Here is a tiny trained network, its code and every weight. The questions are about switching its units off for an input and a class, where a switched-off unit gives its printed mean instead of its output.

import numpy as np


def w(rows, s, z=0):
    codes = np.array(rows[::2]) - 128.0
    scale = np.full(codes.shape[1], s)
    scale[-1] = z or s
    return codes * scale


def norm(h):
    return h / np.sqrt((h * h).mean(-1, keepdims=True) + 1e-5)


def f(y):
    return y / 2 * (1 + np.tanh(0.7978845608 * (y + 0.044715 * y**3)))


def log_softmax(a):
    a = a - a.max(-1, keepdims=True)
    return a - np.log(np.exp(a).sum(-1, keepdims=True))


def net(x, mask):
    res = np.array(x, float).reshape(1, 4) / 4 @ E
    u = 0
    for l in range(3):
        y = f(norm(res) @ A[l][:, :-1].T + A[l][:, -1])
        res = res + np.where(mask[u : u + 13], y, B[l][:, -1]) @ B[l][:, :-1]
        u += 13
    return log_softmax(norm(res)[-1] @ U[:, :-1].T + U[:, -1])


A, B = {}, {}
E = w([
[18,225,124,146,209,152],'x0',
[30,40,250,134,56,150],'x1',
[65,157,79,174,35,22],'x2',
[138,204,167,16,139,78],'x3',
],0.0024)
A[0] = w([
[107,68,23,227,105,196,101],'0.n0',
[134,170,160,1,118,59,68],'0.n1',
[154,138,108,99,80,201,132],'0.n2',
[175,178,83,135,128,124,61],'0.n3',
[77,80,224,159,102,121,176],'0.n4',
[204,200,74,154,131,131,70],'0.n5',
[34,202,86,160,103,105,85],'0.n6',
[83,138,50,140,68,53,3],'0.n7',
[104,175,153,117,210,186,77],'0.n8',
[133,179,160,19,115,103,21],'0.n9',
[107,148,147,134,229,166,111],'0.n10',
[125,148,172,58,180,17,55],'0.n11',
[187,155,55,152,170,121,32],'0.n12',
],0.005,0.0018)
B[0] = w([
[105,175,12,96,70,198,226],'0.n0',
[121,106,11,172,89,226,202],'0.n1',
[134,179,171,134,165,160,138],'0.n2',
[33,82,161,137,134,115,136],'0.n3',
[35,171,101,14,194,63,253],'0.n4',
[3,82,144,73,222,9,168],'0.n5',
[205,172,187,191,75,123,193],'0.n6',
[176,163,174,106,35,35,151],'0.n7',
[145,172,131,177,90,92,205],'0.n8',
[119,92,107,145,57,195,165],'0.n9',
[183,190,197,185,61,128,205],'0.n10',
[156,177,23,68,93,228,168],'0.n11',
[81,91,105,54,235,80,157],'0.n12',
],0.0033,0.0024)
A[1] = w([
[175,99,178,123,123,85,72],'1.n0',
[231,13,108,62,96,80,213],'1.n1',
[189,52,131,161,92,68,94],'1.n2',
[90,159,122,91,53,169,113],'1.n3',
[115,101,96,215,115,169,112],'1.n4',
[100,95,165,147,93,184,105],'1.n5',
[104,253,94,36,135,115,152],'1.n6',
[69,135,120,118,84,28,109],'1.n7',
[135,153,182,59,188,167,70],'1.n8',
[188,97,196,143,232,226,171],'1.n9',
[131,35,202,223,118,144,70],'1.n10',
[54,62,32,244,164,174,123],'1.n11',
[139,38,70,114,109,145,2],'1.n12',
],0.0045,0.00092)
B[1] = w([
[75,164,150,154,112,166,106],'1.n0',
[31,242,148,200,166,168,203],'1.n1',
[112,173,207,111,134,136,127],'1.n2',
[159,59,66,168,142,132,195],'1.n3',
[182,169,123,90,109,154,140],'1.n4',
[145,91,169,107,154,118,153],'1.n5',
[120,65,116,151,125,195,250],'1.n6',
[216,126,134,78,170,110,187],'1.n7',
[176,103,100,105,116,113,170],'1.n8',
[212,139,122,115,56,4,219],'1.n9',
[129,156,78,103,148,128,129],'1.n10',
[179,136,77,39,116,187,180],'1.n11',
[105,174,95,164,131,175,144],'1.n12',
],0.0047,0.0025)
A[2] = w([
[70,3,98,91,246,101,254],'2.n0',
[47,66,128,4,201,64,95],'2.n1',
[104,149,30,109,145,156,127],'2.n2',
[51,165,63,120,40,30,52],'2.n3',
[149,180,75,179,170,105,231],'2.n4',
[142,52,70,63,147,235,219],'2.n5',
[130,163,82,171,217,112,214],'2.n6',
[77,229,177,228,156,174,101],'2.n7',
[70,144,89,52,109,193,91],'2.n8',
[121,140,141,227,85,154,106],'2.n9',
[241,79,187,122,189,117,81],'2.n10',
[50,108,197,109,53,178,128],'2.n11',
[76,25,183,143,140,154,82],'2.n12',
],0.0048,0.001)
B[2] = w([
[68,56,132,106,171,2,194],'2.n0',
[106,66,62,148,177,107,188],'2.n1',
[150,83,135,99,139,149,211],'2.n2',
[242,153,142,123,172,120,191],'2.n3',
[85,62,203,85,147,141,198],'2.n4',
[162,135,65,163,86,117,254],'2.n5',
[42,72,186,70,99,132,183],'2.n6',
[110,108,228,123,121,213,175],'2.n7',
[153,141,110,109,124,151,196],'2.n8',
[100,74,186,100,177,108,146],'2.n9',
[155,191,154,150,120,45,149],'2.n10',
[96,112,119,75,194,152,189],'2.n11',
[129,111,128,66,214,80,140],'2.n12',
],0.0048,0.003)
U = w([
[66,53,85,51,204,62,161],'0',
[166,132,20,103,66,242,158],'1',
[209,189,179,140,90,47,169],'2',
[53,145,237,123,126,240,145],'3',
[102,89,110,165,94,130,143],'4',
[61,119,103,255,102,119,6],'5',
[52,124,110,197,78,117,3],'6',
],0.0099,0.0059)

Each question gives the input, the list of numbers given to net, and the class t.
The units are the neurons (one row each of A and B). Each row of codes is followed by its name. A weight is (code - 128) times the scale printed after its matrix; where a second scale follows, it is the last column's (A, B and U).
mask holds one flag per neuron, layer by layer. A switched-off neuron (its flag False) gives its mean, the last column of its row in B, instead of its output. The means were averaged over made-up inputs and are rounded, as every weight is.
A unit's drop is (log p(t) with every unit on - log p(t) with that unit switched off) / (log p(t) with every unit on - log p(t) with every unit switched off).
The circuit of an input: a set's keep is (log p(t) with only the set's units on - log p(t) with every unit switched off) / (log p(t) with every unit on - log p(t) with every unit switched off). Starting from the 12 units with the biggest drops (on a tie, the unit counted first), units are removed one at a time, each time the one whose removal leaves the highest keep (on an exact tie, the one counted first), for as long as the keep stays at least 0.8.
circuit, biggest first: the units of the circuit, biggest drop first
unit that matters most: the unit with the biggest drop
k most important neurons: the k neurons with the biggest drops, biggest first
k most important neurons of layer l: the k neurons of layer l with the biggest drops, biggest first
input [5,4,1,-7], class 1: circuit, biggest first : (1.n11)
input [7,-1,2,6], class 3: 3 most important neurons : (0.n6, 0.n0, 1.n11)
input [4,-5,7,-2], class 2: circuit, biggest first : (0.n7, 2.n3)
input [-7,8,-4,-8], class 0: circuit, biggest first : (0.n4, 2.n12)
input [-8,-1,-6,0], class 3: 2 most important neurons : (1.n1, 2.n7)
input [-7,-5,0,6], class 3: 3 most important neurons : (1.n1, 0.n4, 0.n0)
input [-7,-2,5,2], class 3: 2 most important neurons of layer 1 : (1.n1, 1.n9)
input [5,6,0,1], class 0: 2 most important neurons : (0.n4, 1.n1)
input [-3,-4,-8,6], class 2: 2 most important neurons : (1.n9, 0.n0)
input [8,8,6,-8], class 0: 3 most important neurons : (0.n4, 1.n1, 0.n1)
input [-6,-7,8,-7], class 2: 4 most important neurons : (0.n7, 2.n3, 0.n1, 0.n11)
input [5,4,5,-5], class 1: 4 most important neurons of layer 1 : (1.n1, 1.n11, 1.n9, 1.n4)
input [-6,0,-4,-4], class 3: 2 most important neurons : (1.n1, 0.n1)
input [0,7,8,1], class 2: 4 most important neurons of layer 0 : (0.n7, 0.n6, 0.n5, 0.n12)
input [5,-2,-5,2], class 2: circuit, biggest first : (1.n9, 0.n0, 0.n4)
input [3,-4,-8,5], class 2: unit that matters most : 0.n0
input [-5,2,4,-2], class 3: circuit, biggest first : (1.n1, 1.n9, 2.n7, 1.n2)
input [-3,7,5,-8], class 1: 2 most important neurons of layer 1 : (1.n11, 1.n4)
input [-6,-8,-1,7], class 0: 3 most important neurons : (0.n5, 0.n12, 0.n0)
input [-5,2,-4,6], class 1: 2 most important neurons : (0.n1, 0.n11)
input [7,5,4,-3], class 3: unit that matters most : 0.n6
input [6,-5,6,-8], class 1: 2 most important neurons : (0.n0, 1.n11)
input [0,6,4,-6], class 0: 4 most important neurons of layer 0 : (0.n4, 0.n1, 0.n11, 0.n9)
input [3,3,4,-4], class 1: 3 most important neurons : (0.n0, 0.n10, 0.n5)
input [-8,-7,-7,2], class 3: 2 most important neurons : (1.n1, 0.n4)
input [-3,6,-6,-2], class 0: 2 most important neurons : (0.n4, 0.n6)
input [-7,3,-5,1], class 3: circuit, biggest first : (1.n1)
